Where the symbols take the units:
ll: β>qz, ξ>sb
pg: β>zr, ξ>fp
nc: β>bs, ξ>dh
tt: β>cr, ξ>qm
lc: β>lt, ξ>mr
qp: β>cc, ξ>rl
jb: β>cq, ξ>pg
md: β>hz, ξ>sz
sf: β>rp, ξ>lb
fp: β>gr, ξ>rf
qd: β>hm, ξ>mc
zr: β>fp, ξ>cp
bl: β>zl, ξ>jf
qj: β>fg, ξ>bl
qz: β>ph, ξ>jz
cr: β>zc, ξ>gg
hc: β>ns, ξ>rd
jn: β>zd, ξ>cp
cf: β>jc, ξ>lm
cj: β>nh, ξ>bs
dh: β>hh, ξ>zc
fd: β>qg, ξ>zf
gr: β>cj, ξ>nc
cp: β>qj, ξ>qg
bn: β>hf, ξ>bp
qn: β>qd, ξ>qc
nj: β>ms, ξ>hc
jc: β>sb, ξ>nj
jf: β>ld, ξ>hf
qc: β>mc, ξ>jb
sz: β>nt, ξ>qp
hn: β>dn, ξ>ll
cm: β>mp, ξ>cp
qb: β>ms, ξ>pr
mn: β>qb, ξ>cf
pr: β>hc, ξ>mz
tn: β>nj, ξ>qm
pq: β>fd, ξ>nc
zf: β>pj, ξ>bh
bs: β>zq, ξ>cm
bt: β>ml, ξ>ld
lt: β>gg, ξ>zh
sb: β>jz, ξ>dn
mz: β>rd, ξ>nh
gg: β>cc, ξ>mn
mr: β>mc, ξ>sb
mp: β>lb, ξ>ml
sc: β>qn, ξ>bz
zd: β>jb, ξ>mm
cq: β>bc, ξ>zr
zl: β>qg, ξ>pq
cc: β>mr, ξ>sz
fg: β>fd, ξ>zl
ms: β>tn, ξ>ns
zh: β>mn, ξ>ms
nt: β>rl, ξ>qz
dn: β>tt, ξ>lc
rp: β>cm, ξ>cm
rl: β>sl, ξ>bt
rd: β>dh, ξ>qn
lm: β>jc, ξ>cr
mm: β>pg, ξ>gr
nh: β>rf, ξ>zq
bz: β>qc, ξ>zd
jq: β>cp, ξ>fd
tc: β>sz, ξ>sl
rf: β>cm, ξ>qg
ql: β>lg, ξ>hz
lb: β>jq, ξ>fg
sl: β>ll, ξ>jc
bh: β>bn, ξ>gp
hf: β>ph, ξ>sb
ld: β>md, ξ>tc
hm: β>bz, ξ>jn
jz: β>lm, ξ>tt
qm: β>mz, ξ>hh
pj: β>jf, ξ>bn
lg: β>qp, ξ>lg
qg: β>bl, ξ>pj
ns: β>qm, ξ>jn
gp: β>bp, ξ>rl
mc: β>jn, ξ>cq
bp: β>bt, ξ>sz
hz: β>qp, ξ>gp
bc: β>mm, ξ>fp
ml: β>ql, ξ>md
ph: β>nt, ξ>ml
hh: β>sc, ξ>hm
zq: β>sf, ξ>sc
zc: β>lc, ξ>cc

The rows follow the links: the fewer symbols apart two units are, the more alike their rows tend to be.

Each row is also shifted at random along 7 hidden directions that mean nothing.

Some units, each with a row of numbers:
zr: [  6   7  22 -17   8   6  16  11   2  -7   7  10  15  16 -36  -1  17  12 -21  18   1 -13   9 -11  -7  18   8  -4  -3  -4  -3 -34  -7  22  11   6  17  21 -19  -4 -14   9 -35  15 -10  -2  13   0 -20   8  -3  19   7  -2  12 -27 -12  15 -16 -20   8  -2 -24  16]
mm: [ 11 -12  40 -17  14   4   3 -20  30 -17  -1 -18  -8  -1 -30   8  17  26 -39  21  24  -3  28  46 -31  17  16  -8 -29   5  -7 -25 -17  33 -62  -4   0  24 -32  -7   1  -2  34  -9   3 -25  25   1 -42  19  20   6 -10 -26 -14   2 -16  -4  -1  24  11  20  -4  30]
zh: [ 54  -4   6   3 -11  -1  21  18  -4  28 -16   4   8   4  19  16   1 -31 -25 -15  -2  19 -18  -7  25 -16   9   5  17  19   2  -1   1  -6   5   0   8  -4  21   6   3   8 -16  15  -6  -4 -11   7  33 -13 -27  -3 -40  11  19  19  15  10  17 -15  -8 -10  28  -9]
zd: [-10 -21  35 -16   8   4   9 -34  24  -5  -3 -16  -1  -5 -37  -4  19  -4  -4  41 -21 -22  38  22 -21  23  58  10 -17   6   5 -21 -10  41 -15 -27   2  -7 -31  -5   3   7  -2 -23   1   9  23 -10 -26  36  11  33  -6 -40 -28  24   8 -20 -10  10  29   5 -20  37]
jz: [-54  11  18  15  45 -21   4 -36  -7 -10  14 -16 -16   3   1   8 -36 -52   4 -15   9  -8  47  41 -30   5 -10   1 -25   9  -1 -13 -10  15 -45 -47 -23  20  12 -15  -9 -22  30  -8 -29 -20  18  24 -12 -31  49 -18 -33 -27  -6   9   5  -4  30   1 -12   5   5  21]
hn: [-85 -27  25   7  20 -28  24 -54  -6  -1  -4  16 -16 -10  15 -12   3 -35  41  25 -32  -7  19  -3 -44 -12  43  -8  11  23  39  -2  15  21  37 -41 -14 -41  16  22 -14 -45  52 -27  -7  -1   8   1  58   3  27   9 -15 -28 -31  40  12 -33 -15  43 -14  -1   0   8]
cf: [-49 -52  33   5  13 -27  34 -55  27 -17  -7 -37 -12  -1  -4  -3  10  25  41  62 -74 -41  19 -23 -91  35  45   0 -56 -53  35 -30  -5  66   3 -48 -20 -55   8  -9  15 -20  38 -63  -1 -33  34  -8 -22  17  -5   0  15 -50 -45  65  11 -29  12  68   8  24   6  26]
bl: [ 41  -5 -29  -5  -3  17   9  10 -16  -1   8 -17   4  12  -9  -4  -2  10  -8  17 -12 -19 -10 -22  -5  10  -7 -18 -12 -25  -7 -11  -9  13  52  23  22 -22  -5   0  -5  21 -51 -17  -2  16 -11  -1 -23  17   1  46  41  -4  32 -19  -3  -6  -2 -28  -2   7 -24 -12]
zq: [-134   43  -22   -9   31  -53  -17   69  -40   36   10   33   50  -13   43   22   10  -26  -26  -56   39   45  -17   20   -4   -1  -88  -44   18  -19  -16   26  -64  -51   13   14   58   56   24  -17  -43  -16  -43   64  -14    6  -12   33   -8  -47    8   19  -35   48   31  -66  -29   70   29  -68   -4   11    3   -7]
zf: [  9  17 -61   0 -30  19 -11  10  29 -15  -5  19   1   4  27   6  17  81   8 -34  41  16 -79 -38  25  -3 -46  -4  20 -29 -21  15  14 -19 -11  60   7 -19  35  26  11 -10  28  10  35 -15  -8  -4  45   2 -12 -24  35  22  29 -27   6   6 -48  31   4  10   6 -41]
jf: [106   0 -28   1 -16  36  -3  12  -3  16   8 -30 -24  22 -27   9 -13  -4 -40 -11  32   5  -4  14  41   1  -2  -4  -3  14 -25 -10  -9   4   5  24  30  14  -9  -2   2  50 -56   7 -21  33  -2  18 -32  17  12  52  34  -5  47 -28 -10 -16  22 -47 -10  15 -25 -16]
dn: [ 25   2  17  10  19 -18 -17  11 -28   9  23  22   5  11  37 -17 -29 -72  46   4 -46 -17  55  -3  -5 -19  27  14   4  32  30  -4  32 -35  47 -47 -36 -22  -3  19  -6 -27  10  15 -13  17 -30  15  39 -41   4 -12  -9   7 -16   4  13  11   9 -17 -10 -13   4   5]
sl: [  0  31 -27  24  23   2 -20 -10  25 -36  25 -14 -22  17 -28   7 -24  84  -8 -16  20 -11  19  18 -31  49 -71  23 -61 -57 -36 -30 -11   1 -92 -16   0  63  11 -36   2  16  12   9 -17 -32  25  22 -84 -21  34 -44  58  -1 -11 -16   0  13  22  39   7  29  -1  14]
lt: [-49   7  -8 -13  18 -31  34  24   2  15  -3  -2  25   1  19  29  15  -2 -30 -25  15  12 -12  -6 -16  33 -21 -16 -12 -38 -13  -5 -46   2 -13 -12  34  12  18 -25  -7  -2 -23  21 -17 -24   5  19   2 -27 -17  15 -27  -4  13   3   8  21  18 -34 -13  16  10  -8]
bh: [ 80  11 -38  -4 -36  34  -6  18  11  10  -7   3 -12  12 -11   9  10  27 -22 -36  55  26 -55 -17  66  -6 -13   6  31  10 -30   8   7 -14   0  46  26  13  11  11   7  35 -31  31  -8  23  -1   9  18   1 -18  17  31  19  46 -30  -4  -6 -13 -29 -11   3 -11 -39]
bp: [-20 -10  21   3 -32  24  13 -45  15  -9 -21 -17 -44   3 -31   5   7 -54  20 -25  45  11 -29  -6  63 -24  45  15  33  61   9  24  29  15 -20   7 -27  -8   5  10   5   8  32 -12  -4  10  34  -6  48  13   1 -25 -39 -31  11  15  -6 -53 -19 -10 -20 -16 -25 -10]
hm: [ 27  -6 -20   9 -20  15 -22 -32  30 -13 -11  15   2 -26   0 -17   5  31  18  -1   7  -2  -8  12  28 -16  22  31  27  11 -15  15  31  -1 -43  -1 -34 -16   7  19  21 -16  45  -8  36   4  -3 -22  37  23  -1 -36   2   0 -32  22  35 -20 -44  56  33 -13  26  -7]
rf: [-10 -32   7  -2 -18 -10  11   6  -7  17 -21   7   3 -15   8  -1  34  26 -34  14  15  21 -30  10 -26 -27   3 -35  20  10  15   1 -17  14  26  27  40  -4   1  19 -24 -16  15  -5   8  -8   2  -3  11  38   3  27   0   9   9 -10 -34   0  -3  23 -13  26  11 -23]
mc: [ 17 -21  -2   2 -16  12   0 -39  39  -3 -28  13  -8 -21  -4  -8  29  49 -14  11  11  11   0  31  -1  -6  38  19  10  20  -8   4   7  14 -54  -8   2 -15   2  27  10 -23  65 -13  39  -2  -3 -20  37  50  15  -6 -18 -22 -39  40  35 -33 -40  73  28   1  24   1]
pj: [-11  -3 -13 -12  -9   8   2   6   3  17  -3  -9 -10   9  22  10  18  -6  -4  -9  13  17 -27  -7  12  -6   0 -25   6  11  14  14 -10 -10  32  29  30 -28  14  31  -5   3  -3  -4   7  23 -10  13  29  15   9  44  -3 -11  31 -11  -4  -9  -9 -20  -8  11 -21  -4]
nj: [  4  -1  -4   2  17  -5   2  13  10  21  -1   0   3  -2  32  11   1  47 -24  19 -32  17  -9   1 -36   9 -33  -9 -23 -35   9  -6 -27   1   1  10  33 -10  23  12  10   7  -5   2   5  -3 -14  10 -19  -1   2  25  15  18  -9  23  12  23  27  38  17   1  34  34]
hf: [-37  -1 -10   0   7   1   1 -25  11  -6  12 -28 -27  15 -15   6  -2   2  16  -2  12  -6   0  -1 -13  25  -5  -8 -24 -12  -3  -5 -16  18  -8  -3  18  -8  10   0  -2  10   0  -9 -20  12  25  23 -19   5  28  29  22 -29  12  -8  -5 -18   7  -7  -7  23 -34  10]
qz: [-29  11   7  20  10  -9 -20 -11 -15 -18  21  25 -10  18  -3 -27 -23 -21  76  10 -46 -31  28 -37  -6  -2   2  26   1   4  24 -11  47 -14  42 -31 -43 -11  10  11  -7 -16   1   3 -19  10   0   2  16 -28   4 -34  28   8 -18  -7   4   2 -14  10   8 -13 -18  11]
cq: [ -8  -8  14 -17 -11   7  28 -17  17 -16  -7  24  16   5 -42  -8  33  30   6  27  -1 -16 -21 -45   6  17  36  13  23  -5  -8 -31  13  44  31   5   7  -8 -10   7  -3   8 -23   8  -4  -2  24 -23  20  18 -25  16  21  -2  -1  -4  11  -5 -54   6  19 -12 -25   4]

From each start, follow one symbol. Which unit do you reach?
Answer with the unit's name.
new walk
[ 52 -38  10  10   5   0  38 -37 -18  28  -7   6 -20   0 -37   0  -3 -37 -21  25   3  -1  14  -1   7  -6  57  10  33  35  -6 -33   0  47  58 -30  24  -7   7  -2 -16  25 -43   3 -54  29  13  17  19   8  10  65  27 -16   8  24  12 -41  16  -9 -20   7 -10 -20]
ξ
dn
new walk
[-36  -6 -10 -20   4  -9  -6  23  15  13  14 -27  -6  14  10  13  25  23   2   4  -4   5  -2  -6 -25  37 -17 -28 -38 -33   7   4 -38  -9  14  14  49 -15  -2   4  -2  17 -24   1  -7  24   4  24 -33   9  10  59  29 -16  12 -17 -12   2  14 -25   4  33 -38  20]
β
hf
new walk
[-22  -1  27  -8  -5 -24 -44  49 -19  13   9  30  21   1  60 -21   6 -27  50   5 -39   6  10 -15 -15 -33   1 -19  15  18  46  22  24 -54  57   6 -24 -27 -11  35  -4 -43  33  20  16   8 -30   6  38 -32 -20 -19 -10  38 -19 -22 -33  42  -8  -2  -4   0   9   1]
β
nh
new walk
[-34  36 -14  -4   9  -8 -39  19   9  -1   8  31  24  -7  31  -6   2  -3  17 -30   1  11  16  20  24  -6 -22  17  13  11  -9  21   5 -48 -38  -4 -15  10   7  18  -1 -23  22  30  31   9 -28   2  30 -13   9 -27 -32  12 -16 -16  23  29 -27   0  34 -19  11  21]
β
qc
new walk
[-29  10   2  -2   9  -5 -24  -8  -5   3   6  -6  14 -15 -10  -7 -17 -67  13 -18  13  -8  27  30  38  -7  18  18  26  19 -22  21   2  -1 -19 -22 -26  15 -14 -22   4   9 -23  14  -9  20  11   2  -9 -19   3  -2 -23  -4  -7 -11   7   6   4 -46  19 -15  -3   7]
β
qn
new walk
[ 77 -16  -7   1 -15   7  16  -5  -3   4 -13   8   5 -10  -8   5  -9 -28 -21 -22  40   5  -7  -2  41  -8  37  22  39  23 -28  -1  15   6  -3 -14 -18   8  -8 -21  15   7  -3  19 -16  -8   2   1  29 -23 -28  -9   0  11   7   9  11 -14  -6 -21 -22  -4  19 -51]
β
lc
new walk
[ 36 -37  37 -15 -12   5  11  -9  18  -7  -7   1   1   3 -28  -7  32  51 -12  53 -19 -14   2 -11 -36  14  45  -9  -9  -4  13 -34   1  41  22   6  17 -13 -32  13  -1   2   9 -12   1  -7  21 -10 -16  33  -9  34  33  -9 -19   7 -24  -7 -19  33   5  21 -17   8]
β
gr
new walk
[ 19  -6  13  -5  12  13 -17 -14 -16 -24  17 -50  -6   6   2 -18 -36 -73  33  22 -28 -47  43  12 -16  -8  24 -12 -29   5  17   5  21   8  14  -9 -58 -35 -36  -7  11  -8   7 -53   6  -1  -1  -2 -31  -8  13  -8  -7 -29   9 -10 -19 -12  15 -34 -13  -5 -18  12]
β
fd
new walk
[-51  -1  -5  -4  32 -31  57  -2 -13  26  -4  13  13   3  -6  29   7  -5 -39  -8  21  18 -16 -12 -18  26 -16 -13  11 -22 -21 -29 -48  35  28 -16  57  22  34 -23 -23  10 -54  28 -50  -4  17  26   5 -22   3  55  -1   2  26   3  15   6  25 -27 -18   8   3 -12]
β
jc
new walk
[ 29  -8 -14   4  -2  -9   0  -7  20 -13  -2  11   8  -4   7  -6   4  38  14  -1  -4 -12  19  -1 -16  26  13  24 -14 -21 -10 -11   8  -4 -33 -32 -15  -7  -2  -8  13 -21  34   4  10 -16  -7  -5  15  -8 -11 -22  20 -11 -32  16  26  -8 -22  29   8  17  12 -20]
β
mc
new walk
[ 46  -9   1   9 -38  18  -1  -7  14 -15  -3   3 -31   3 -33  -8  12  48  13   5   5  -1 -11 -21  24  11  18  24  -4  10   2   4  30 -11 -10   4  -7   6 -17  -6  13  19  18  -2   0   7   6 -16  -5  18 -19 -22  41  -2 -23  17  -9 -34 -17  25 -12  10 -21 -19]
ξ
qp
new walk
[-10  -3  16   6 -24  14  12 -18   6   1 -14  14 -40   1 -18   0  19   3   8  -9  18  24 -20  -9  32 -17  25  10  22  47  18  17  25 -15   4   7   2   3   0  19  -5   4  29   1  -2  14   6  -6  41  18   2 -11  -8  -9 -12  20  -5 -41 -16  19 -16 -10 -18  -7]
ξ
bt
new walk
[ 97  -2  -9  -1  -9  14 -41  32   0  37   4  16  11 -14  42  -8 -10   5 -11   9 -11  25   7  15  24 -25   6  10  23  13  -1  20   5 -42  27  18   5 -16  -8  23  21  15 -13  30   7  37 -38   3   3 -15 -14  29  25  47 -13   8  10  21  11   6  13 -11  38   5]
β
dh
new walk
[ 15  15  11   8 -12  11 -31  13   7   8   1  -8 -41  11  22   3  -3 -10   3 -28   7  30  15  40  21 -23 -15  -3 -22  55  31  31  12 -60 -48   9  -2  13   0  33  -5  -9  57   1  25  18 -23  12  14  19  33 -28 -40 -13  -5   5 -12 -11  12  14 -10   0  -9  20]
β
md
new walk
[ 35   5  18  -6  27   2  -7  10 -17  48   0  -6  -4 -10  34  14 -25 -75 -46  -5   2  33  27  49  22 -35   7  -7  24  46   6  18 -21 -18   8  -3  14   2   4  11   4  17 -20  19 -22  30 -26  23   6 -22  15  42 -41  16   9  19  10  12  47 -27  -3 -25  33  32]
ξ
hh
new walk
[-62  33  -2  -2   3 -21 -34  29 -17 -15  17  21  31  -1  26  -6 -14 -32  45 -32  17  -4 -18 -25  18 -18 -42  -2  30 -12  -3  18  18 -26  14  15 -44  15   6 -10  -1 -22  -2  32  -5 -20   9   3   6 -66 -23 -55  -7  47  14 -53 -27  54  -7 -34  -5 -12   7 -13]
β
rf
new walk
[ 26  25 -20  12   4  20  -2 -11 -15 -24  -1 -20   3   7 -29   4 -32 -34 -28 -36  42 -13  -2  28  27 -24 -32   0   4  17 -26  -6   6  15 -51  17 -23  40   5 -13 -15  -1  -9 -16   8 -25   7  -6 -18  12  23 -42 -41 -14  47 -33  -1   2   3 -26  -3 -16   1 -15]
β
qj
new walk
[-91 -24   4 -21  18 -17  16 -34  19  -2  -6 -15  15 -37   9  11  14   5  -6  10  27   5 -10  14 -29  25  15 -19   4 -31 -14  15 -35  34  -9  -7  11 -20 -10 -26  16 -12  19  -9  -4 -13  30   1  -7 -14  -2  37   4 -10 -20  19   2 -12  -3   5  -7  17   8  -9]
ξ
zc
